Below is a small trained network, with its code and all its weights. Each question gives an input and a class and asks what happens when units are switched off, that is, made to give their printed mean instead of their output.

import numpy as np


def w(rows, s, z=0):
    codes = np.array(rows[::2]) - 128.0
    scale = np.full(codes.shape[1], s)
    scale[-1] = z or s
    return codes * scale


def norm(h):
    return h / np.sqrt((h * h).mean(-1, keepdims=True) + 1e-5)


def f(y):
    return np.maximum(y, 0)


def log_softmax(a):
    a = a - a.max(-1, keepdims=True)
    return a - np.log(np.exp(a).sum(-1, keepdims=True))


def net(x, mask):
    res = np.array(x, float).reshape(1, 3) / 4 @ E
    u = 0
    for l in range(3):
        y = f(norm(res) @ A[l][:, :-1].T + A[l][:, -1])
        res = res + np.where(mask[u : u + 12], y, B[l][:, -1]) @ B[l][:, :-1]
        u += 12
    return log_softmax(norm(res)[-1] @ U[:, :-1].T + U[:, -1])


A, B = {}, {}
E = w([
[96,217,253,165,18,115],'x0',
[21,212,122,109,191,213],'x1',
[204,146,192,121,166,209],'x2',
],0.0073)
A[0] = w([
[217,183,152,191,203,148,3],'0.n0',
[187,72,151,157,109,112,74],'0.n1',
[203,38,180,131,42,179,60],'0.n2',
[215,147,199,207,144,250,31],'0.n3',
[187,215,213,129,72,135,139],'0.n4',
[112,38,155,158,186,159,59],'0.n5',
[163,156,178,131,207,93,55],'0.n6',
[113,184,129,148,138,255,175],'0.n7',
[130,110,85,99,173,116,131],'0.n8',
[67,162,88,177,84,80,110],'0.n9',
[119,74,172,152,94,86,118],'0.n10',
[207,115,143,172,145,91,37],'0.n11',
],0.0076,0.0054)
B[0] = w([
[114,57,59,36,38,194,149],'0.n0',
[202,230,151,72,164,97,172],'0.n1',
[111,195,168,112,166,38,187],'0.n2',
[117,116,30,33,49,103,199],'0.n3',
[116,42,168,211,186,157,229],'0.n4',
[141,119,88,119,205,128,152],'0.n5',
[144,145,128,106,1,116,135],'0.n6',
[176,171,164,105,205,10,255],'0.n7',
[212,183,197,196,82,96,200],'0.n8',
[203,87,61,66,130,123,192],'0.n9',
[143,200,185,73,159,89,176],'0.n10',
[149,177,81,132,179,64,155],'0.n11',
],0.0059,0.0057)
A[1] = w([
[97,89,82,13,26,158,150],'1.n0',
[197,144,237,28,161,249,169],'1.n1',
[71,163,136,227,74,164,67],'1.n2',
[161,43,57,166,189,241,54],'1.n3',
[118,204,101,107,109,143,137],'1.n4',
[228,165,80,138,189,148,120],'1.n5',
[66,139,105,65,197,198,74],'1.n6',
[79,139,47,159,64,88,10],'1.n7',
[108,171,168,114,47,145,138],'1.n8',
[39,118,56,141,109,140,120],'1.n9',
[111,85,62,119,194,175,5],'1.n10',
[83,254,193,201,26,170,71],'1.n11',
],0.007,0.0018)
B[1] = w([
[64,115,118,88,115,155,167],'1.n0',
[110,102,14,105,10,152,231],'1.n1',
[200,94,146,137,159,107,143],'1.n2',
[113,87,166,176,105,105,177],'1.n3',
[79,107,156,48,124,160,164],'1.n4',
[42,79,167,137,131,113,253],'1.n5',
[129,183,119,155,100,143,197],'1.n6',
[150,115,134,1,64,146,169],'1.n7',
[104,68,37,140,78,125,162],'1.n8',
[217,165,147,125,68,150,169],'1.n9',
[149,70,80,176,99,109,179],'1.n10',
[181,112,73,199,152,128,191],'1.n11',
],0.008,0.0052)
A[2] = w([
[83,129,187,149,139,76,89],'2.n0',
[41,200,113,140,140,165,152],'2.n1',
[184,89,91,70,62,164,148],'2.n2',
[82,178,130,70,160,133,104],'2.n3',
[56,64,170,89,149,84,172],'2.n4',
[105,141,184,223,98,144,91],'2.n5',
[163,96,79,183,187,164,105],'2.n6',
[143,58,119,104,222,157,5],'2.n7',
[127,178,117,42,109,115,149],'2.n8',
[125,93,110,237,133,128,19],'2.n9',
[88,202,116,121,175,182,90],'2.n10',
[145,179,136,132,11,142,128],'2.n11',
],0.011,0.0032)
B[2] = w([
[57,151,124,88,159,198,159],'2.n0',
[194,122,152,113,86,25,198],'2.n1',
[75,224,110,80,97,174,254],'2.n2',
[170,100,131,157,180,160,186],'2.n3',
[141,173,178,154,148,255,200],'2.n4',
[100,75,68,152,201,172,166],'2.n5',
[112,130,144,196,56,107,181],'2.n6',
[41,130,118,161,110,116,166],'2.n7',
[122,100,122,177,125,175,231],'2.n8',
[124,79,158,226,208,126,182],'2.n9',
[201,120,196,69,118,10,181],'2.n10',
[86,91,81,121,132,134,210],'2.n11',
],0.0082,0.0072)
U = w([
[104,149,76,89,60,169,212],'0',
[93,74,127,239,152,122,125],'1',
[187,157,189,108,162,34,187],'2',
[113,159,182,129,186,252,6],'3',
],0.019,0.0023)

Each question gives the input, the list of numbers given to net, and the class t.
The units are the neurons (one row each of A and B). Each row of codes is followed by its name. A weight is (code - 128) times the scale printed after its matrix; where a second scale follows, it is the last column's (A, B and U).
mask holds one flag per neuron, layer by layer. A switched-off neuron (its flag False) gives its mean, the last column of its row in B, instead of its output. The means were averaged over made-up inputs and are rounded, as every weight is.
A unit's drop is (log p(t) with every unit on - log p(t) with that unit switched off) / (log p(t) with every unit on - log p(t) with every unit switched off).
most important unit: the unit with the biggest drop
k most important neurons: the k neurons with the biggest drops, biggest first
top k neurons in layer l: the k neurons of layer l with the biggest drops, biggest first
drop of u: that unit's drop, to one decimal
input [-6,-6,6], class 0: 2 most important neurons => 0.n4, 0.n7
input [5,-4,1], class 1: most important unit => 0.n4
input [0,8,6], class 2: 3 most important neurons => 0.n7, 2.n10, 2.n1
input [-7,0,6], class 1: 4 most important neurons => 1.n3, 1.n5, 1.n7, 2.n9
input [6,-2,5], class 1: top 3 neurons in layer 0 => 0.n4, 0.n9, 0.n2
input [8,-6,-5], class 1: top 3 neurons in layer 0 => 0.n4, 0.n7, 0.n3
input [2,-3,-1], class 3: top 2 neurons in layer 2 => 2.n0, 2.n1
input [7,8,-2], class 2: top 2 neurons in layer 2 => 2.n1, 2.n10
input [6,0,-5], class 1: 4 most important neurons => 0.n3, 0.n4, 1.n11, 1.n1
input [7,1,7], class 0: 2 most important neurons => 1.n1, 0.n3
input [7,-5,8], class 0: 2 most important neurons => 0.n3, 1.n1
input [1,-3,0], class 3: top 2 neurons in layer 1 => 1.n11, 1.n9
input [7,-6,-6], class 1: top 2 neurons in layer 0 => 0.n3, 0.n4
input [-3,2,8], class 0: most important neuron => 1.n1
input [-6,-7,-7], class 0: 2 most important neurons => 0.n7, 0.n4
input [8,-2,8], class 0: top 3 neurons in layer 1 => 1.n1, 1.n5, 1.n3
input [-1,5,4], class 2: top 2 neurons in layer 2 => 2.n10, 2.n1
input [-7,7,6], class 1: 2 most important neurons => 1.n10, 2.n7
input [-3,-1,1], class 3: top 2 neurons in layer 1 => 1.n5, 1.n11
input [5,-5,1], class 1: most important unit => 0.n7
input [8,8,6], class 1: top 2 neurons in layer 2 => 2.n5, 2.n11
input [-2,6,7], class 0: drop of 1.n1 => 1.4
input [0,1,0], class 3: drop of 2.n6 => 0.0
input [3,8,-6], class 2: drop of 1.n1 => 0.1
input [3,6,1], class 2: drop of 0.n7 => 0.3
